Below are the code and all the weights of a small trained network. Each question names an input and a target symbol and asks about switching units off, where a switched-off unit gives its printed mean instead of its output.

import numpy as np


def w(rows, s, z=0):
    codes = np.array(rows[::2]) - 128.0
    scale = np.full(codes.shape[1], s)
    scale[-1] = z or s
    return codes * scale


def f(y):
    return y / 2 * (1 + np.tanh(0.7978845608 * (y + 0.044715 * y**3)))


def softmax(a):
    e = np.exp(a - a.max(-1, keepdims=True))
    return e / e.sum(-1, keepdims=True)


def log_softmax(a):
    a = a - a.max(-1, keepdims=True)
    return a - np.log(np.exp(a).sum(-1, keepdims=True))


def net(x, mask):
    ids = ['ΔΣΩαβεητφ'.index(c) for c in x.split()]
    T = len(ids)
    res = E[ids] + P[:T]
    u = 0
    for l in range(3):
        r = res
        for j in range(2):
            rows = slice(3 * j, 3 * j + 3)
            q, k, v = (r @ M[l][rows].T for M in (Q, K, V))
            z = softmax(np.where(np.tri(T) > 0, q @ k.T / 3**0.5, -1e9)) @ v
            o = O[l][rows]
            res = res + np.where(mask[u + j], z, o[:, -1]) @ o[:, :-1]
        u += 2
        y = f(res @ A[l][:, :-1].T + A[l][:, -1])
        res = res + np.where(mask[u : u + 4], y, B[l][:, -1]) @ B[l][:, :-1]
        u += 4
    return log_softmax(res[-1] @ U[:, :-1].T + U[:, -1])


Q, K, V, O, A, B = {}, {}, {}, {}, {}, {}
E = w([
[162,65,167,18],'Δ',
[42,141,46,248],'Σ',
[169,47,30,55],'Ω',
[134,67,52,174],'α',
[62,147,157,157],'β',
[104,101,174,184],'ε',
[93,146,187,108],'η',
[194,56,221,172],'τ',
[15,214,168,112],'φ',
],0.015)
P = w([
[229,221,176,164],'0',
[70,117,141,97],'1',
[146,98,66,250],'2',
[228,162,143,146],'3',
[73,98,181,70],'4',
[152,104,78,250],'5',
[230,170,151,159],'6',
],0.015)
Q[0] = w([
[151,221,146,124],'0.h1',
[173,179,37,151],'0.h1',
[171,150,2,86],'0.h1',
[84,200,114,64],'0.h2',
[206,174,159,174],'0.h2',
[53,40,189,111],'0.h2',
],0.012)
K[0] = w([
[188,168,167,194],'0.h1',
[129,152,112,173],'0.h1',
[148,65,85,197],'0.h1',
[175,161,73,59],'0.h2',
[185,193,131,166],'0.h2',
[120,1,153,104],'0.h2',
],0.012)
V[0] = w([
[146,179,230,6],'0.h1',
[147,148,129,86],'0.h1',
[118,129,98,84],'0.h1',
[129,78,88,117],'0.h2',
[77,181,146,141],'0.h2',
[122,165,99,86],'0.h2',
],0.011)
O[0] = w([
[100,156,37,92,1],'0.h1',
[253,178,141,114,75],'0.h1',
[92,159,31,40,69],'0.h1',
[80,144,20,95,66],'0.h2',
[122,124,200,115,177],'0.h2',
[119,171,97,185,39],'0.h2',
],0.0051,0.0052)
A[0] = w([
[53,19,176,181,175],'0.n1',
[2,76,78,106,68],'0.n2',
[247,9,96,165,2],'0.n3',
[81,74,78,152,51],'0.n4',
],0.0083,0.0032)
B[0] = w([
[180,151,55,59,245],'0.n1',
[155,254,88,98,162],'0.n2',
[10,209,150,122,211],'0.n3',
[146,205,152,121,146],'0.n4',
],0.0092,0.012)
Q[1] = w([
[60,136,81,118],'1.h1',
[50,124,131,140],'1.h1',
[185,180,100,198],'1.h1',
[128,25,231,156],'1.h2',
[238,165,144,87],'1.h2',
[141,255,188,186],'1.h2',
],0.0085)
K[1] = w([
[92,111,74,117],'1.h1',
[39,101,131,135],'1.h1',
[191,208,129,183],'1.h1',
[190,101,146,194],'1.h2',
[204,160,71,169],'1.h2',
[255,195,191,118],'1.h2',
],0.0088)
V[1] = w([
[215,135,203,131],'1.h1',
[111,176,137,173],'1.h1',
[84,82,133,123],'1.h1',
[98,28,105,130],'1.h2',
[163,123,202,1],'1.h2',
[77,134,155,142],'1.h2',
],0.0094)
O[1] = w([
[109,115,89,254,155],'1.h1',
[82,163,101,115,174],'1.h1',
[189,167,180,192,75],'1.h1',
[229,179,118,55,2],'1.h2',
[67,69,129,95,172],'1.h2',
[164,169,176,197,122],'1.h2',
],0.0077,0.012)
A[1] = w([
[108,212,254,144,177],'1.n1',
[191,31,110,180,218],'1.n2',
[74,189,92,135,5],'1.n3',
[95,153,108,87,144],'1.n4',
],0.0094,0.0029)
B[1] = w([
[227,146,79,123,255],'1.n1',
[240,150,185,2,159],'1.n2',
[187,174,214,80,237],'1.n3',
[198,81,175,191,222],'1.n4',
],0.0099,0.0081)
Q[2] = w([
[84,178,5,70],'2.h1',
[218,129,185,207],'2.h1',
[169,203,173,113],'2.h1',
[134,96,235,156],'2.h2',
[208,92,111,176],'2.h2',
[165,191,171,154],'2.h2',
],0.011)
K[2] = w([
[61,170,28,76],'2.h1',
[207,152,64,152],'2.h1',
[163,207,134,99],'2.h1',
[143,128,186,228],'2.h2',
[154,245,142,133],'2.h2',
[110,175,8,162],'2.h2',
],0.011)
V[2] = w([
[55,178,98,224],'2.h1',
[236,66,129,127],'2.h1',
[168,70,213,162],'2.h1',
[237,144,3,131],'2.h2',
[88,143,171,101],'2.h2',
[153,33,143,163],'2.h2',
],0.008)
O[2] = w([
[93,244,184,67,170],'2.h1',
[187,72,205,65,221],'2.h1',
[188,9,254,223,228],'2.h1',
[171,205,187,56,252],'2.h2',
[178,140,104,160,72],'2.h2',
[66,80,225,37,114],'2.h2',
],0.0062,0.0047)
A[2] = w([
[185,73,58,91,1],'2.n1',
[142,66,162,104,130],'2.n2',
[1,39,70,136,142],'2.n3',
[150,135,104,40,80],'2.n4',
],0.0089,0.0087)
B[2] = w([
[86,243,227,135,160],'2.n1',
[128,155,94,217,226],'2.n2',
[90,105,95,25,254],'2.n3',
[107,104,104,250,176],'2.n4',
],0.012,0.0061)
U = w([
[172,77,97,82,203],'Δ',
[133,156,63,211,113],'Σ',
[227,105,135,57,61],'Ω',
[116,128,186,120,3],'α',
[233,106,1,154,243],'β',
[178,184,79,83,82],'ε',
[192,51,88,174,208],'η',
[141,111,152,128,105],'τ',
[68,106,129,191,134],'φ',
],0.0091,0.0046)

Each question gives the input, a string of symbols that net reads in full, and the target symbol t.
The units are the heads (3 rows each of Q, K, V and O) and the neurons (one row each of A and B). Each row of codes is followed by its name. A weight is (code - 128) times the scale printed after its matrix; where a second scale follows, it is the last column's (O, A, B and U).
mask holds one flag per unit, layer by layer, with each layer's heads first. A switched-off unit (its flag False) gives its mean, the last column of its rows in O or B, instead of its output. The means were averaged over made-up inputs and are rounded, as every weight is.
A unit's drop is (log p(t) with every unit on - log p(t) with that unit switched off) / (log p(t) with every unit on - log p(t) with every unit switched off).
The circuit of an input: a set's keep is (log p(t) with only the set's units on - log p(t) with every unit switched off) / (log p(t) with every unit on - log p(t) with every unit switched off). Starting from the 12 units with the biggest drops (on a tie, the unit counted first), units are removed one at a time, each time the one whose removal leaves the highest keep (on an exact tie, the one counted first), for as long as the keep stays at least 0.8.
circuit, biggest first: the units of the circuit, biggest drop first
most important unit: the unit with the biggest drop
top k neurons: the k neurons with the biggest drops, biggest first
k most important neurons of layer l: the k neurons of layer l with the biggest drops, biggest first
input Σ η η Σ, target Ω: top 2 neurons : [1.n2; 0.n3]
input Δ Ω ε Σ, target Δ: circuit, biggest first : [1.h2; 2.n3; 2.h2]
input φ α Σ α, target Σ: top 3 neurons : [1.n1; 0.n3; 0.n1]
input Σ Σ β, target β: circuit, biggest first : [0.n3; 1.h2]
input Σ Σ τ Δ τ Ω ε, target Ω: most important unit : 1.h2
input τ α τ ε Ω Δ, target Δ: top 2 neurons : [0.n2; 1.n1]
input Ω Σ η ε, target β: 2 most important neurons of layer 0 : [0.n1; 0.n2]
input τ ε Σ Δ, target α: circuit, biggest first : [2.h1; 0.n1; 1.h1]
input Δ η β α ε ε, target Δ: circuit, biggest first : [2.n3; 2.h2; 1.h2]
input Δ η Ω α φ β Ω, target Δ: 2 most important neurons of layer 1 : [1.n3; 1.n2]
input φ Σ Σ τ Δ, target φ: circuit, biggest first : [0.h1; 2.n4; 1.h2]
input ε ε ε η, target η: circuit, biggest first : [0.n3; 2.h1; 2.n2]
input η Ω τ ε, target φ: circuit, biggest first : [1.h2; 1.h1]
input τ α φ Ω Δ Δ Σ, target α: most important unit : 0.n3
input Ω Σ β, target β: circuit, biggest first : [0.n3; 0.n1]
input Σ β Ω ε Δ Ω, target Δ: top 3 neurons : [0.n3; 0.n1; 0.n2]
input Δ η β, target Δ: circuit, biggest first : [1.h2; 2.n3; 2.h2]
input η φ α β τ, target η: top 2 neurons : [0.n3; 0.n2]
input ε α η Ω, target η: circuit, biggest first : [2.h1; 0.n1; 0.h2]
input η α η ε η φ Σ, target φ: circuit, biggest first : [1.h2]
input Ω τ Ω α Σ ε η, target β: 2 most important neurons of layer 0 : [0.n1; 0.n2]
input β α Ω β Σ, target ε: circuit, biggest first : [0.n2; 2.h1]
input Δ Ω τ, target Δ: top 2 neurons : [0.n3; 2.n3]
input Ω α Σ Δ, target β: 2 most important neurons of layer 2 : [2.n1; 2.n3]
input Σ η ε ε α Σ α, target Ω: circuit, biggest first : [1.h2; 1.n1; 0.h1; 2.h2]
input Δ τ τ α β η, target Δ: top 3 neurons : [1.n1; 2.n3; 1.n4]
